A =
-0.510,1.241,-1.714,0.719,0.277,0.723,-0.889,2.651,-1.109,0.582,-1.036,1.166,-1.326,1.512
-0.914,-0.632,-3.222,-0.765,-1.316,0.844,-2.523,0.759,-0.471,1.810,0.583,2.945,0.609,3.387
0.857,1.060,2.529,0.578,0.767,-1.973,-0.615,-2.162,-1.143,-0.601,-3.013,-0.981,-2.179,-1.960
0.403,-1.196,1.117,-2.032,1.729,-1.690,1.023,-0.084,-0.348,0.542,0.449,-0.999,1.550,-2.114
0.516,-0.733,1.654,-2.636,2.762,-1.852,-1.293,1.175,-2.606,3.413,-1.677,1.055,0.479,-0.781
0.412,-1.164,1.469,-2.243,1.151,-0.821,0.459,0.183,-0.492,-0.578,0.341,-2.034,0.870,-4.422
1.050,2.515,-0.923,0.708,-1.170,0.488,-2.076,0.727,-2.601,-0.273,-3.053,0.137,-2.763,-0.078
-3.310,-3.463,-2.016,-1.526,-0.224,-0.568,0.479,-0.689,1.427,0.904,2.394,1.540,3.397,1.815
0.015,-0.478,0.134,-0.954,0.436,-0.830,0.057,0.618,-0.082,-0.892,1.031,-1.098,1.083,-1.050
-0.196,-0.070,-0.029,0.174,2.416,-0.024,1.156,2.862,-1.453,2.829,-0.450,1.036,0.657,0.350
Rows and columns are counted from 0.
(0, 0) => -0.510
(7, 13) => 1.815
(4, 2) => 1.654
(2, 13) => -1.960
(4, 11) => 1.055
(5, 13) => -4.422
(1, 1) => -0.632
(1, 7) => 0.759
(9, 9) => 2.829
(4, 10) => -1.677
(1, 4) => -1.316
(4, 4) => 2.762
(3, 10) => 0.449
(6, 10) => -3.053
(7, 2) => -2.016
(1, 13) => 3.387
(4, 8) => -2.606
(7, 4) => -0.224
(2, 9) => -0.601
(6, 1) => 2.515
(8, 8) => -0.082
(3, 12) => 1.550
(0, 7) => 2.651
(6, 9) => -0.273
(2, 4) => 0.767
(1, 10) => 0.583
(6, 3) => 0.708
(8, 1) => -0.478
(7, 6) => 0.479
(4, 6) => -1.293
(8, 13) => -1.050
(2, 10) => -3.013
(2, 2) => 2.529
(8, 10) => 1.031
(7, 1) => -3.463
(0, 8) => -1.109
(2, 5) => -1.973

grid =
-0.896	-2.869	-5.719	2.687	-0.647
2.846	-0.834	-0.311	-2.099	5.317
1.972	4.089	5.040	0.344	1.535
-0.286	-5.428	0.811	-4.244	-1.183
-1.319	-2.280	4.486	-4.040	-3.387
-0.089	2.095	5.630	-4.011	-0.206
-2.021	-5.203	-1.380	-3.164	-2.438
-1.595	-0.688	3.281	-2.119	-3.872
1.264	-1.541	3.574	-5.069	1.445
Rows and columns are counted from 0.
(0, 0) => -0.896
(3, 1) => -5.428
(3, 2) => 0.811
(7, 1) => -0.688
(7, 4) => -3.872
(0, 4) => -0.647
(0, 1) => -2.869
(8, 1) => -1.541
(2, 1) => 4.089
(4, 3) => -4.040
(1, 0) => 2.846
(5, 3) => -4.011
(6, 0) => -2.021
(6, 1) => -5.203
(4, 2) => 4.486
(5, 4) => -0.206
(7, 2) => 3.281
(8, 0) => 1.264
(8, 3) => -5.069
(4, 4) => -3.387
(2, 3) => 0.344
(6, 2) => -1.380
(8, 2) => 3.574
(2, 2) => 5.040
(7, 0) => -1.595
(1, 4) => 5.317
(1, 3) => -2.099

data =
-0.353 0.010 0.226 -0.006 0.869 -0.761
-2.138 -2.355 -2.037 -1.625 -0.184 -1.403
1.625 0.903 1.210 0.250 -1.202 -0.472
0.641 2.347 2.385 -1.280 0.292 -0.434
0.972 1.280 0.631 -0.160 0.225 0.276
0.824 0.895 1.209 -0.401 -0.503 -1.580
1.029 1.165 1.496 0.458 -0.596 -1.084
0.573 1.482 1.740 0.379 -0.821 -0.984
-2.089 -2.876 -2.883 1.135 -2.025 0.158
-2.033 -1.763 -1.341 -0.911 -1.157 -0.032
0.398 -1.842 -1.747 0.901 -0.875 -0.473
-1.401 0.275 0.968 0.625 1.013 -1.166
0.232 1.661 1.029 -0.743 0.365 -0.106
2.140 4.324 3.310 -1.194 0.534 0.903
-1.122 0.337 -0.215 -0.372 -0.421 0.124
data[0,0] => -0.353
data[5,5] => -1.580
data[:, 2] => [0.226, -2.037, 1.210, 2.385, 0.631, 1.209, 1.496, 1.740, -2.883, -1.341, -1.747, 0.968, 1.029, 3.310, -0.215]
data[11,0] => -1.401
data[11,4] => 1.013
data[9,0] => -2.033
data[1,0] => -2.138
data[10,3] => 0.901
data[3] => [0.641, 2.347, 2.385, -1.280, 0.292, -0.434]
data[14,5] => 0.124
data[4,2] => 0.631
data[6,0] => 1.029
data[14,1] => 0.337
data[3,5] => -0.434
data[0,3] => -0.006
data[2,3] => 0.250
data[2] => [1.625, 0.903, 1.210, 0.250, -1.202, -0.472]
data[2,5] => -0.472
data[5,4] => -0.503
data[9,1] => -1.763
data[9,4] => -1.157
data[5] => [0.824, 0.895, 1.209, -0.401, -0.503, -1.580]
data[10] => [0.398, -1.842, -1.747, 0.901, -0.875, -0.473]
data[3,2] => 2.385
data[:, 4] => [0.869, -0.184, -1.202, 0.292, 0.225, -0.503, -0.596, -0.821, -2.025, -1.157, -0.875, 1.013, 0.365, 0.534, -0.421]
data[12,1] => 1.661
data[13,2] => 3.310
data[2,2] => 1.210
data[4,1] => 1.280
data[4] => [0.972, 1.280, 0.631, -0.160, 0.225, 0.276]
data[12] => [0.232, 1.661, 1.029, -0.743, 0.365, -0.106]
data[11] => [-1.401, 0.275, 0.968, 0.625, 1.013, -1.166]
data[:, 1] => [0.010, -2.355, 0.903, 2.347, 1.280, 0.895, 1.165, 1.482, -2.876, -1.763, -1.842, 0.275, 1.661, 4.324, 0.337]
data[6,2] => 1.496
data[7,3] => 0.379
data[14,3] => -0.372

m =
15	492	181	211	75	699	866	231	77	344	410	400	192	335
220	346	85	240	232	732	800	288	269	333	352	437	180	292
720	224	495	604	746	504	513	721	828	355	470	433	505	266
553	446	735	581	529	239	782	278	789	298	521	126	257	511
672	415	301	554	794	574	494	203	725	492	359	397	438	573
m[-5][0] -> 15
m[-5] -> [15, 492, 181, 211, 75, 699, 866, 231, 77, 344, 410, 400, 192, 335]
m[4][12] -> 438
m[2][10] -> 470
m[-2] -> [553, 446, 735, 581, 529, 239, 782, 278, 789, 298, 521, 126, 257, 511]
m[-3][-12] -> 495
m[-4] -> [220, 346, 85, 240, 232, 732, 800, 288, 269, 333, 352, 437, 180, 292]
m[2][-5] -> 355
m[-5][3] -> 211
m[3][-6] -> 789
m[0][-5] -> 344
m[-1][-6] -> 725
m[4][-11] -> 554
m[3][-2] -> 257
m[-3][11] -> 433
m[1][-13] -> 346
m[:, 0] -> [15, 220, 720, 553, 672]
m[-4][-9] -> 732
m[-2][7] -> 278
m[3][-3] -> 126
